Here is a tiny trained network, its code and every weight. The questions are about switching its units off for an input and a class, where a switched-off unit gives its printed mean instead of its output.

import numpy as np


def w(rows, s, z=0):
    codes = np.array(rows[::2]) - 128.0
    scale = np.full(codes.shape[1], s)
    scale[-1] = z or s
    return codes * scale


def f(y):
    return np.maximum(y, 0)


def log_softmax(a):
    a = a - a.max(-1, keepdims=True)
    return a - np.log(np.exp(a).sum(-1, keepdims=True))


def net(x, mask):
    res = np.array(x, float).reshape(1, 7) / 4 @ E
    y = f(res @ A[0][:, :-1].T + A[0][:, -1])
    res = res + np.where(mask, y, B[0][:, -1]) @ B[0][:, :-1]
    return log_softmax(res[-1] @ U[:, :-1].T + U[:, -1])


A, B = {}, {}
E = w([
[122,93,143,112,53,140,102],'x0',
[179,192,142,79,134,88,194],'x1',
[202,55,179,171,185,125,79],'x2',
[151,98,61,7,205,58,44],'x3',
[99,136,238,72,108,177,88],'x4',
[140,102,113,118,139,217,162],'x5',
[181,172,98,126,105,159,75],'x6',
],0.013)
A[0] = w([
[140,53,150,172,108,157,83,32],'N0',
[85,125,118,144,121,67,84,63],'N1',
[93,148,143,178,88,137,158,3],'N2',
[85,148,122,245,31,191,152,164],'N3',
[136,190,113,114,145,132,140,96],'N4',
[251,155,112,163,139,168,169,124],'N5',
[134,60,94,150,86,40,98,60],'N6',
[118,165,93,44,20,195,82,93],'N7',
[112,114,121,186,85,132,169,112],'N8',
[151,44,74,162,169,179,167,116],'N9',
[150,149,114,172,150,183,157,17],'N10',
[100,135,187,125,118,158,206,16],'N11',
[199,136,227,214,114,88,128,89],'N12',
[131,27,189,157,128,220,38,113],'N13',
[156,117,71,89,189,76,48,90],'N14',
[161,52,38,164,140,134,94,108],'N15',
],0.014,0.0065)
B[0] = w([
[125,181,114,126,141,158,81,179],'N0',
[179,86,93,142,116,119,151,156],'N1',
[138,106,105,144,139,172,108,170],'N2',
[114,67,89,187,220,197,111,251],'N3',
[127,120,106,150,119,129,96,149],'N4',
[154,98,42,156,131,126,98,181],'N5',
[152,145,83,115,65,76,154,174],'N6',
[158,165,138,50,87,88,64,198],'N7',
[152,140,90,127,130,147,113,178],'N8',
[137,105,139,83,85,65,167,181],'N9',
[116,141,99,145,99,114,144,157],'N10',
[175,69,92,156,117,136,127,176],'N11',
[96,213,148,39,80,133,45,194],'N12',
[125,133,127,132,138,226,9,230],'N13',
[99,128,63,221,148,153,151,223],'N14',
[135,99,100,125,138,106,179,194],'N15',
],0.014,0.028)
U = w([
[154,60,136,160,105,3,254,135],'0',
[157,161,160,31,34,43,64,225],'1',
[146,102,244,106,131,202,47,106],'2',
[100,146,253,189,70,123,143,2],'3',
[150,95,51,196,139,152,76,152],'4',
[51,210,169,221,209,137,156,31],'5',
],0.0088,0.009)

Each question gives the input, the list of numbers given to net, and the class t.
The units are the neurons (one row each of A and B). Each row of codes is followed by its name. A weight is (code - 128) times the scale printed after its matrix; where a second scale follows, it is the last column's (A, B and U).
mask holds one flag per neuron, in row order. A switched-off neuron (its flag False) gives its mean, the last column of its row in B, instead of its output. The means were averaged over made-up inputs and are rounded, as every weight is.
A unit's drop is (log p(t) with every unit on - log p(t) with that unit switched off) / (log p(t) with every unit on - log p(t) with every unit switched off).
The circuit of an input: a set's keep is (log p(t) with only the set's units on - log p(t) with every unit switched off) / (log p(t) with every unit on - log p(t) with every unit switched off). Starting from the 12 units with the biggest drops (on a tie, the unit counted first), units are removed one at a time, each time the one whose removal leaves the highest keep (on an exact tie, the one counted first), for as long as the keep stays at least 0.8.
units of the circuit, in order: the units of the circuit, biggest drop first
top k neurons: the k neurons with the biggest drops, biggest first
drop of u: that unit's drop, to one decimal
input [7,-6,8,5,6,7,-5], class 2: units of the circuit, in order	N13
input [4,-5,-3,0,3,-8,-2], class 1: units of the circuit, in order	N14; N3
input [-7,6,7,-3,-7,8,-4], class 0: units of the circuit, in order	N9; N13
input [8,-5,-7,8,0,-2,4], class 1: top 2 neurons	N7; N3
input [0,7,3,0,-4,-7,1], class 1: top 2 neurons	N3; N12
input [-6,3,-6,1,0,-2,-8], class 0: top 3 neurons	N13; N3; N12
input [-7,7,2,7,-8,6,-2], class 0: top 3 neurons	N13; N9; N3
input [5,2,-4,7,4,-1,0], class 1: top 2 neurons	N3; N7
input [-1,-3,-5,8,-4,3,0], class 0: top 2 neurons	N13; N3
input [5,-8,6,6,4,8,-4], class 2: top 3 neurons	N13; N3; N5
input [-3,7,0,-1,4,8,7], class 1: top 3 neurons	N3; N14; N7
input [4,-1,-5,-3,7,-6,8], class 2: top 3 neurons	N3; N6; N9
input [-4,0,0,5,7,5,1], class 2: top 2 neurons	N3; N5
input [-5,2,-1,4,6,7,6], class 1: units of the circuit, in order	N3
input [-1,-1,-3,0,8,0,7], class 1: top 2 neurons	N7; N3
input [2,-5,4,-8,8,-3,-1], class 2: drop of N12	0.1
input [6,-2,0,2,-2,-2,3], class 1: drop of N11	0.1
input [2,-4,-4,5,-3,3,-3], class 0: drop of N13	0.2
input [6,-5,-1,-3,8,-3,3], class 2: drop of N11	0.0
